Below are the code and all the weights of a small trained network. Each question names an input and a class and asks about switching units off, where a switched-off unit gives its printed mean instead of its output.

import numpy as np


def w(rows, s, z=0):
    codes = np.array(rows[::2]) - 128.0
    scale = np.full(codes.shape[1], s)
    scale[-1] = z or s
    return codes * scale


def f(y):
    return np.maximum(y, 0)


def log_softmax(a):
    a = a - a.max(-1, keepdims=True)
    return a - np.log(np.exp(a).sum(-1, keepdims=True))


def net(x, mask):
    res = np.array(x, float).reshape(1, 7) / 4 @ E
    y = f(res @ A[0][:, :-1].T + A[0][:, -1])
    res = res + np.where(mask, y, B[0][:, -1]) @ B[0][:, :-1]
    return log_softmax(res[-1] @ U[:, :-1].T + U[:, -1])


A, B = {}, {}
E = w([
[221,104,83,111,195],'x0',
[128,128,129,127,130],'x1',
[173,178,56,99,29],'x2',
[94,63,117,26,144],'x3',
[126,128,127,129,129],'x4',
[207,122,255,85,74],'x5',
[98,205,134,89,178],'x6',
],0.0084)
A[0] = w([
[40,141,129,141,12,95],'N0',
[107,57,172,190,199,85],'N1',
[65,123,147,152,107,90],'N2',
[112,84,66,143,164,92],'N3',
[107,121,109,127,169,148],'N4',
[165,184,137,222,135,85],'N5',
[112,128,171,136,210,73],'N6',
[106,126,34,194,134,107],'N7',
[112,203,103,107,174,127],'N8',
[147,149,87,107,74,65],'N9',
[148,158,128,119,161,86],'N10',
[131,99,120,147,111,254],'N11',
[157,201,129,68,184,162],'N12',
[111,85,101,54,142,95],'N13',
[193,146,77,106,137,138],'N14',
[202,104,170,122,128,112],'N15',
[118,59,92,176,106,134],'N16',
[177,159,157,107,88,133],'N17',
[169,169,109,189,109,89],'N18',
[135,119,159,178,170,99],'N19',
[133,115,80,137,134,114],'N20',
[173,189,45,84,55,88],'N21',
[106,53,83,54,110,110],'N22',
[187,15,86,179,120,158],'N23',
[97,146,78,130,116,99],'N24',
[253,98,61,126,197,62],'N25',
[122,157,128,143,144,215],'N26',
[173,137,111,185,150,121],'N27',
],0.013,0.0077)
B[0] = w([
[64,152,156,175,229,238],'N0',
[154,60,55,133,174,238],'N1',
[99,140,130,135,189,179],'N2',
[150,103,186,70,140,200],'N3',
[186,144,161,127,124,200],'N4',
[52,162,69,28,82,216],'N5',
[135,46,78,158,122,205],'N6',
[173,78,215,48,117,244],'N7',
[102,126,161,207,68,213],'N8',
[118,45,76,137,137,178],'N9',
[79,111,140,156,118,150],'N10',
[233,241,111,196,128,250],'N11',
[111,141,159,228,49,233],'N12',
[124,197,84,57,94,200],'N13',
[145,188,137,162,205,214],'N14',
[148,92,206,67,135,207],'N15',
[104,122,157,196,71,200],'N16',
[176,91,194,93,113,211],'N17',
[100,160,76,78,73,190],'N18',
[147,106,87,120,127,186],'N19',
[168,91,150,117,131,171],'N20',
[177,18,50,159,160,249],'N21',
[88,200,60,64,74,221],'N22',
[98,123,160,232,49,254],'N23',
[154,89,184,103,130,175],'N24',
[19,152,144,133,249,251],'N25',
[201,214,127,159,126,224],'N26',
[118,190,93,82,117,192],'N27',
],0.021,0.0078)
U = w([
[129,52,65,117,140,104],'0',
[20,160,187,107,216,104],'1',
[135,91,254,27,96,110],'2',
[59,182,83,28,57,107],'3',
[135,163,154,133,106,252],'4',
[78,131,182,178,44,75],'5',
],0.0076,0.011)

Each question gives the input, the list of numbers given to net, and the class t.
The units are the neurons (one row each of A and B). Each row of codes is followed by its name. A weight is (code - 128) times the scale printed after its matrix; where a second scale follows, it is the last column's (A, B and U).
mask holds one flag per neuron, in row order. A switched-off neuron (its flag False) gives its mean, the last column of its row in B, instead of its output. The means were averaged over made-up inputs and are rounded, as every weight is.
A unit's drop is (log p(t) with every unit on - log p(t) with that unit switched off) / (log p(t) with every unit on - log p(t) with every unit switched off).
The circuit of an input: a set's keep is (log p(t) with only the set's units on - log p(t) with every unit switched off) / (log p(t) with every unit on - log p(t) with every unit switched off). Starting from the 12 units with the biggest drops (on a tie, the unit counted first), units are removed one at a time, each time the one whose removal leaves the highest keep (on an exact tie, the one counted first), for as long as the keep stays at least 0.8.
circuit, biggest first: the units of the circuit, biggest drop first
unit that matters most: the unit with the biggest drop
k most important neurons: the k neurons with the biggest drops, biggest first
drop when u is switched off: that unit's drop, to one decimal
input [2,-7,2,5,1,8,0], class 2: unit that matters most : N15
input [1,-6,-5,-4,-3,3,-3], class 0: 2 most important neurons : (N1; N12)
input [-7,-3,2,8,4,2,6], class 3: 4 most important neurons : (N25; N22; N13; N14)
input [-7,-3,-8,2,-1,6,6], class 0: circuit, biggest first : (N6; N1)
input [-2,1,-4,-6,-3,-4,8], class 5: 2 most important neurons : (N8; N12)
input [4,-5,7,-2,8,-8,5], class 2: 2 most important neurons : (N7; N24)
input [-5,-6,-3,3,4,-1,2], class 1: circuit, biggest first : (N2; N0)
input [-3,-4,4,-2,5,-4,-8], class 5: 2 most important neurons : (N23; N16)
input [2,2,2,4,4,-6,-4], class 2: 2 most important neurons : (N7; N3)
input [8,1,8,-7,2,-2,2], class 0: 4 most important neurons : (N21; N9; N0; N18)
input [4,3,4,-5,-2,-7,-8], class 5: 3 most important neurons : (N23; N16; N15)
input [4,-2,-7,-3,-1,4,2], class 0: 2 most important neurons : (N1; N6)
input [7,-3,-4,8,-4,1,-4], class 3: 2 most important neurons : (N22; N13)
input [-4,-2,-3,-7,-3,8,-1], class 2: circuit, biggest first : (N15)
input [-3,7,-5,8,-4,7,-1], class 3: circuit, biggest first : (N22; N13)
input [1,-3,-2,-2,-3,-4,6], class 5: drop when N20 is switched off : 0.0
input [-5,-3,5,-2,2,8,1], class 2: drop when N17 is switched off : 0.8
input [7,-8,-5,-1,-7,-3,-6], class 1: drop when N21 is switched off : 0.2
